Non: [-21 -49  37  26  12 -43  -8]
kina: [-19 -52  30  30  30 -52  30]
Vodo: [ -7 -27  26  33 -15 -46 -51]
Vif: [-19  12  12  41 -19  12 -40]
vozu: [-20 -32  20  35  -2  -8 -34]
gile: [ 61  38  14  38 -12 -13  39]
topav: [ 56  -8  14  20  16 -29 -13]
gebel: [ 92 -49 -10 -17 -20 -10  43]
Val: [ 36 -21  36 -21 -21 -21  36]
led: [ 27   5  31   6  14 -38  31]
lak: [-21 -49  21  26  12  -9  14]
zon: [ 62   7  76 -23 -15 -37  11]
count kina: [30]
4
count gile: [39]
1
count Val: [35]
0
count gebel: [-10]
2
count gile: [38]
2
count Vif: [11]
0

Vodo: [68 68 16 67 68 68]
vozu: [-18  14  13  39  68  -5]
gebel: [ 23 -35 -35 -35  23 -35]
kina: [ 13  14  11 -36  38  -7]
topav: [ 80  14 -17 -54   1   9]
count Vodo: [67]
1
count kina: [-35]
0
count gebel: [-36]
0
count Vodo: [68]
4
count gebel: [-34]
0

Vif: [ -5  10  50 -20  50  50  -7  50  -4  -7  10  10  10]
Vodo: [-14   8   0  12  26  -5  -1  -9 -36 -21  13  26  17]
vozu: [-17 -65  45  14   5 -18  10  16  -6  13 -29 -35 -43]
topav: [ 11   7   0 -30  22   7  -1  -8  -2   8 -13 -17 -40]
led: [ 11  51  81  18 -16  11  12   4  11  18 -19  18 -23]
Val: [-14   8   0  12  26  -5  -1  30 -36 -21  13  26  17]
lak: [-14   8   0  12  12  12  -1  -9 -36 -21  13   2   2]
zon: [  9 -67  29   9  17  29  29  17  29  29  -7 -21 -52]
count zon: [17]
2
count led: [11]
3
count Vif: [-20]
1
count Vif: [9]
0
count Vif: [50]
4
count zon: [29]
5
count lak: [12]
3

lak: [  4  11 -52 -53  77  77 -23  77 -30 -33  77  77 -30 -37 -21  21 -53 -18
  -1]
Vif: [ 12  33  61 -55   2  48  60 -31  10 -58  51  14  54 -74  23 -22 -60   6
 -20]
topav: [ 15  14   5  30 -49 -49  63  30   0  -7 -57 -15  63  15  15   0 -19 -23
  37]
Non: [  4  11 -52 -53  77 -20 -23  77 -30 -33  -9 -43 -30 -37 -21  21  13  -2
 -18]
gile: [  8  14 -18  65   6  13 -36  13 -67  10  39 -35 -51 -16 -68 -91  57  93
  64]
vozu: [ 14  80 -22  37  -3 -54  56  31 -52 -56 -41 -68  24 -26 -53 -45 -29  18
  78]
count topav: [15]
3
count lak: [77]
5
count Vif: [10]
1
count topav: [30]
2
count gile: [13]
2
count lak: [11]
1

Non: [-18 -18  16 -18 -14]
lak: [ 37 -22 -18 -52  54]
zon: [ 42 -69 -69  32  42]
Vodo: [ 68 -37 -74 -61   9]
topav: [ 36  16  43 -15  64]
count Non: [-18]
3
count zon: [42]
2

Vodo: [ 71 -36  20  20  62  -1  14  52 -18 -14 -69  12 -20 -28]
kina: [ 29   2   5  32 -25  40  -4  18  29 -12  -7 -30  55  -5]
Non: [ 56 -50  -8   9 -41   1 -24  32 -27   9   3 -24 -24   9]
zon: [ 56 -50  -8   9 -41   7   0  32 -27  40   3 -28 -24   7]
vozu: [ 56 -50  -8   9 -41   7   0  32 -27  40   3 -50  10  23]
count kina: [29]
2
count Non: [-24]
3

Val: [-34 -34  -4  -4]
Vodo: [  7 -74  55  53]
vozu: [ 65 -65 -31 -44]
Vif: [ 15 -87  62  -5]
topav: [ 65  27 -31 -44]
kina: [-34 -59 -59 -59]
gile: [ 30 -25  93  -6]
led: [-34 -59  91  60]
count Val: [-4]
2
count kina: [-59]
3

Non: [ 19 -33 -20 -10  57  54  22  42  25 -27  13   6  -9  53 -18 -15   7  48
  -9  16  18  14   8   0   0  -3  75 -17  11]
kina: [ 21 -18  10  24  13  89  -9  28 -19   8 -15  68  49  76  17  49  43 -33
  -3 -25  42  -9  11  52  22  30  43  37 -50]
gebel: [ -9 -21 -26 -18  44  11  -9  38   0 -23   9 -17 -17  20  38 -38   0  35
  24   1  -5   0   1 -13  -4 -17  38   3  38]
Vodo: [ 44 -24   9  19  34  85  22  49  19  -2   3  46  32  71  -5  11  24  23
 -27  15  48  -6  14  13  11  39  78  71 -25]
Vif: [ 48   7  30  33  18  30  -2  78  13  25  11  17  44  21 -22  14   8  51
   6  39  45   5  18 -48   3 -26  58  -4  -3]
zon: [-21 -18 -39 -34  54   5  29 -14  27 -37  23 -23 -49  20   5 -39  -1  31
  14   2 -25  33   2  31   3  16  23  -4  49]
Val: [-12  24  -2  -7  21  -7  45 -43  33   1  28   0 -25   3  45   6  13   2
  19   7 -17  29  13  64  23  50 -19  18  48]
lak: [-27  40   9   5  -1 -37 -11 -23 -12  22  14  -6   1 -22  37  -3  16 -17
  64 -11 -21  34  11  36  21  24 -48  55  37]
topav: [ 48  57  59  10  -6 -39   7  65  29  58  32  32  43 -40  -8  11  -5  68
  32  69  32  20  26 -73   6  32  10  33  39]
led: [ 44  67  60  42 -12 -47  37  25  48  57  40 -10  27 -47  16  10  -5  57
  20  72  21  19  27 -40  13  -4 -11  -6  52]
count topav: [32]
5
count Vodo: [11]
2
count gebel: [38]
4

Vif: [ 49 -45   1  48 -83 -72]
Non: [-33 -33 -33   4 -90   4]
zon: [ -3  15 -18  15 -18 -18]
gile: [ -3  15 -24 -90 -19 -84]
Vodo: [  6 -28 -28 -28 -28   6]
kina: [-58  88 -86 -91 -50  24]
gebel: [ -2   2 -34 -81  46 -34]
led: [ 55 -60  89  34  56  36]
topav: [-39  29  44 -39 -55  45]
vozu: [ -2 -21  38  90  86  86]
lak: [-77 -19 -45 -76  87  64]
Val: [ 25 -51 -16  44 -40  42]
count Vodo: [-27]
0
count topav: [45]
1
count zon: [-17]
0
count Non: [-33]
3

Non: [ 90  90 -28 -28]
gile: [ 19  67 -44  22]
vozu: [-44  68  27  24]
led: [ 19  66 -43  19]
topav: [ 85  56 -28  26]
zon: [26 26 26 26]
Vif: [  0  70 -47  31]
lak: [-57  78 -57 -57]
Val: [ 69  59 -32  -4]
gebel: [ 27  56  27 -10]
kina: [-43  78 -57  -2]
Vodo: [ 85  56 -28 -11]
count Non: [90]
2
count lak: [-57]
3
count led: [-43]
1
count zon: [25]
0
count gebel: [27]
2
count zon: [26]
4

Non: [ 18 -17  32 -24  23 -23  26]
Val: [  9   1  20 -10  24 -16   0]
Vif: [ 17  -4   8  -1 -19   5  -2]
gebel: [  6  -1  15 -10 -11 -10   6]
kina: [ 18 -18  19  18  18  18 -11]
gile: [-19 -23  12 -40  11   8  -8]
lak: [ 11  -7 -12  81 -21  16 -11]
count kina: [18]
4
count kina: [17]
0
count gebel: [-9]
0

zon: [ 62  46  11   4 -70  21  73 -50  11 -48  68  61  34  73  61  61 -62  46]
Vif: [  9 -70  78  -5  84  10 -40  10  45  12 -66  78  78  10 -45  22 -51  40]
topav: [-83  46  11   4 -70  21 -11 -50  42 -48  68  61  34  -3  83  57  77  -1]
count Vif: [10]
3
count Vif: [22]
1
count zon: [61]
3
count zon: [46]
2
count zon: [11]
2

led: [ 35 -24 -31 -37  -9 -18  13  -9   6  25  70 -14  17  -4  62  28 -23  28
 -30  52  -4 -35   3   2  32  43]
zon: [-13  15  11  -6   4  15   7   5  -7 -15  -9  -1   5  -3 -12 -14  -5   2
   5 -17   0   4  -2  -4  -3 -12]
kina: [ 18 -24 -12   2   1 -26  18 -12 -13 -14  41  -7 -12  10   8   8  -2 -12
 -12  26   8  -1 -11 -12   8 -23]
Vodo: [-16  10  11  11   4   6 -16  -2   9 -11   0   8  11 -14  -7   3 -10   9
   9  -5   0 -10  19  -5  -3   9]
topav: [ 18 -24 -12   2   1 -13  18 -12 -13 -14 -13  -7 -23  10  17 -14  -2  13
  -7  26  20  -1  19   4  25 -23]
lak: [ 18 -24 -12   2   1   2  18 -12 -13 -14  41  -7 -23  10  -1   8  -2   1
  -7  26  20 -10  35  31  31 -21]
Non: [ 10   8  -8  -3   0  -2   1   0  -2 -19   9   1   4  -3 -10  17  11 -11
  -2   5 -11   0   4  13   8   1]
vozu: [ -7  18   7   1  21  17   0  26  -3 -15 -16   4  -8  21  -9 -26  13 -23
  13  -9 -20  34 -24   9 -10 -11]
Vif: [ 25   9  -1   5   0 -17   1 -12  -4 -12  20   7  30  -1 -12  31  12  -5
   2  15  30  -8  29  30 -12  -9]
gebel: [ 23 -12 -38 -41 -14  -6  16  -6  -4 -12  59 -22  28 -10  24  40 -14   1
 -36  32 -21 -27 -10  20  38  34]
count topav: [-13]
3
count Vodo: [11]
3
count kina: [8]
4
count Vif: [30]
3
count Vodo: [-11]
1
count lak: [31]
2
count Vif: [-12]
4

led: [ 93  77 -28  -2  85   4   9   2  63  23 -43  59  19  65 -58 -94 -28 -44
 -21  81]
Vif: [ -6  33 -21 -89  71 -67 -18  77  -5  -1  61  -3  11  92  88  37 -74  87
  33  50]
Val: [ -6  33 -21 -89  71 -67 -18  77  -5  -1  61  -3  11  61  88 -21 -93  64
  33  50]
zon: [ 76  34 -94  25  77  81  -7  15  62  43 -82 -82  53  90 -24 -80  69   0
 -33  60]
Non: [  1  61  57 -52 -24  26 -35 -69  72  29  21  63  27  -2  34 -51 -51  79
 -57  15]
gile: [ 29 -92   2 -91  78 -92 -12  32  19  19 -25 -92 -89  12  -6 -53  82  75
 -24  12]
Vodo: [ 23 -44 -70  60  60  93 -63 -29  92 -57  77  69 -29  60  90 -85  17  89
 -29  70]
kina: [-65 -81  79 -61  54 -36  78 -73 -25 -44  73  29  51 -16 -32 -39 -85 -43
  33  28]
vozu: [ 29 -69   2 -91  78  19 -69  19  19  19 -25 -92 -89 -69  -6 -53  82  10
 -41  71]
topav: [ 68  48 -14  64  83  12  66 -38 -23  48 -64 -67  18  22 -36 -68 -78 -35
  34  70]
lak: [ 23 -44 -68  60 -93  93 -63 -68  92 -57  77  69 -29 -14  90 -85 -55  89
  44  70]
count Vodo: [60]
3
count topav: [-23]
1
count vozu: [-69]
3
count Val: [64]
1
count gile: [-92]
3

gile: [54 24 54 54 53]
kina: [-73 -73 -73 -10 -50]
Non: [ 53 -23  54  54 -23]
count Non: [-23]
2
count kina: [-73]
3
count gile: [54]
3
count Non: [54]
2
count Non: [53]
1
count kina: [-10]
1
count gile: [53]
1

Non: [ 17   9 -10   8  -3  -2  -3 -10  20   8 -13 -15  19   3  -8 -26 -45  38
  -1  37  33  31 -35  77   9]
topav: [-25  67 -35 -35  -1 -35  13 -25  26  26 -25  47  30  15  26 -22 -16  47
 -26  47 -35  54 -22  47  12]
Val: [-24   8  27   5  -3 -34  30 -13 -28  12  -1 -18  22 -19 -12  33  32 -36
 -34  -4 -27  60  45 -17  -6]
gebel: [ 17  44 -10   8  -3  -2  -3 -10  20   8 -13 -15  19   3  -8 -26 -45  38
  -1  37  33  31 -35  48  31]
count topav: [-25]
3
count topav: [-35]
4
count Non: [9]
2

led: [ -4  39  -6  18   9  46  46 -65 -18]
vozu: [  4 -17 -23  10 -40 -51  42  55  15]
Vif: [ 28 -38 -39 -47  28   8 -47  28  28]
topav: [-39 -39 -39 -39 -50 -39 -39  34  34]
Non: [-34  -5  87  29 -16  -5  29  32  -5]
count Vif: [29]
0
count led: [18]
1
count topav: [-38]
0
count Non: [-6]
0
count topav: [-39]
6
count topav: [-50]
1
count topav: [-40]
0

gebel: [-20  13  12 -20 -20]
Non: [-3  0 26 26 -1]
led: [ 11   8 -35 -12  14]
Vif: [41 13 23  1 -4]
topav: [15 15 15 15 23]
lak: [-3 13 23 -4 -4]
count topav: [15]
4
count lak: [-3]
1
count Vif: [23]
1
count gebel: [-20]
3
count lak: [13]
1
count Non: [-1]
1
count Vif: [-4]
1

led: [-59  30  40   2  -6 -25  -4 -17  -9 -41 -42 -13   6  -5   2  44 -32  21
   4 -23 -10 -25 -34  -1  -9 -37  41  -2 -54  48 -15  23   7 -57  40  16
  -8  17 -39  37  46  35  24   9 -86 -18 -19   2 -63 -38  54 -27 -39 -61
  43 -47]
gile: [ 31   5 -37  54  46  18   0  31 -29   0  28  36  31 -11 -48  27  37 -11
 -35  19 -30 -11  76 -17  13 -15 -22 -23 -27  15 -12  24  51  11 -49   0
  24  27  31 -14 -29 -17 -56 -60  89 -28  75  41  44  45 -35  15  -4 -18
  35   4]
Vif: [-27  15   4 -14   7  -9   9  -8   4   4 -19 -19   1  13   0  16 -23  34
 -25 -18 -19  -7 -14   4 -29 -21  39 -18   5  73  -9   9  39 -54  13  -9
  -1  28   9   4  14  43  33   0 -45 -29 -29  28 -45 -30  49 -27  -1 -24
   6 -56]
count Vif: [-19]
3
count gile: [-1]
0

